Here is a tiny trained network, its code and every weight. The questions are about switching its units off for an input and a class, where a switched-off unit gives its printed mean instead of its output.

import numpy as np


def w(rows, s, z=0):
    codes = np.array(rows[::2]) - 128.0
    scale = np.full(codes.shape[1], s)
    scale[-1] = z or s
    return codes * scale


def f(y):
    return np.maximum(y, 0)


def log_softmax(a):
    a = a - a.max(-1, keepdims=True)
    return a - np.log(np.exp(a).sum(-1, keepdims=True))


def net(x, mask):
    res = np.array(x, float).reshape(1, 2) / 4 @ E
    y = f(res @ A[0][:, :-1].T + A[0][:, -1])
    res = res + np.where(mask, y, B[0][:, -1]) @ B[0][:, :-1]
    return log_softmax(res[-1] @ U[:, :-1].T + U[:, -1])


A, B = {}, {}
E = w([
[99,125,195,165,44,186,69,167,165],'x0',
[80,56,214,85,179,138,95,123,6],'x1',
],0.012)
A[0] = w([
[180,170,45,147,139,118,165,135,202,222],'neuron 0',
[112,128,222,116,131,141,96,125,86,196],'neuron 1',
[129,126,121,147,129,143,140,132,116,84],'neuron 2',
[119,126,137,107,166,114,114,127,97,89],'neuron 3',
[99,54,195,136,161,138,118,129,10,128],'neuron 4',
[116,139,161,165,64,151,109,163,196,252],'neuron 5',
[180,133,40,114,200,107,153,85,109,219],'neuron 6',
],0.012,0.0039)
B[0] = w([
[142,220,100,100,65,89,118,47,110,254],'neuron 0',
[63,119,216,108,145,189,113,148,77,202],'neuron 1',
[147,122,115,149,119,118,163,158,115,128],'neuron 2',
[152,71,125,141,118,102,57,138,149,159],'neuron 3',
[55,95,131,11,110,116,62,148,79,241],'neuron 4',
[191,149,149,139,112,211,58,117,127,220],'neuron 5',
[152,183,142,116,204,154,247,124,133,218],'neuron 6',
],0.016,0.018)
U = w([
[218,180,92,142,55,135,93,62,136,196],'0',
[136,96,118,69,193,97,148,122,102,4],'1',
[18,40,167,34,133,148,81,154,52,181],'2',
[182,85,181,207,132,219,79,163,136,94],'3',
[107,67,83,131,116,65,117,121,141,49],'4',
[159,179,99,153,181,68,254,89,131,168],'5',
[94,67,99,184,128,30,129,138,118,39],'6',
],0.0071,0.0032)

Each question gives the input, the list of numbers given to net, and the class t.
The units are the neurons (one row each of A and B). Each row of codes is followed by its name. A weight is (code - 128) times the scale printed after its matrix; where a second scale follows, it is the last column's (A, B and U).
mask holds one flag per neuron, in row order. A switched-off neuron (its flag False) gives its mean, the last column of its row in B, instead of its output. The means were averaged over made-up inputs and are rounded, as every weight is.
A unit's drop is (log p(t) with every unit on - log p(t) with that unit switched off) / (log p(t) with every unit on - log p(t) with every unit switched off).
The circuit of an input: a set's keep is (log p(t) with only the set's units on - log p(t) with every unit switched off) / (log p(t) with every unit on - log p(t) with every unit switched off). Starting from all 7 units, units are removed one at a time, each time the one whose removal leaves the highest keep (on an exact tie, the one counted first), for as long as the keep stays at least 0.8.
circuit, biggest first: the units of the circuit, biggest drop first
most important unit: the unit with the biggest drop
k most important neurons: the k neurons with the biggest drops, biggest first
drop of u: that unit's drop, to one decimal
input [7,1], class 3: circuit, biggest first	(neuron 5; neuron 0)
input [8,-3], class 3: 2 most important neurons	(neuron 0; neuron 5)
input [-6,-6], class 5: most important unit	neuron 6
input [1,-1], class 0: 2 most important neurons	(neuron 4; neuron 1)
input [2,0], class 3: circuit, biggest first	(neuron 4; neuron 0)
input [5,-2], class 3: circuit, biggest first	(neuron 0; neuron 4)
input [0,-2], class 0: 2 most important neurons	(neuron 6; neuron 4)
input [-3,-4], class 5: 2 most important neurons	(neuron 6; neuron 5)
input [5,-1], class 3: 2 most important neurons	(neuron 0; neuron 4)
input [-7,1], class 5: drop of neuron 6	0.1
input [6,-2], class 3: drop of neuron 0	0.8
input [6,0], class 3: drop of neuron 4	0.4
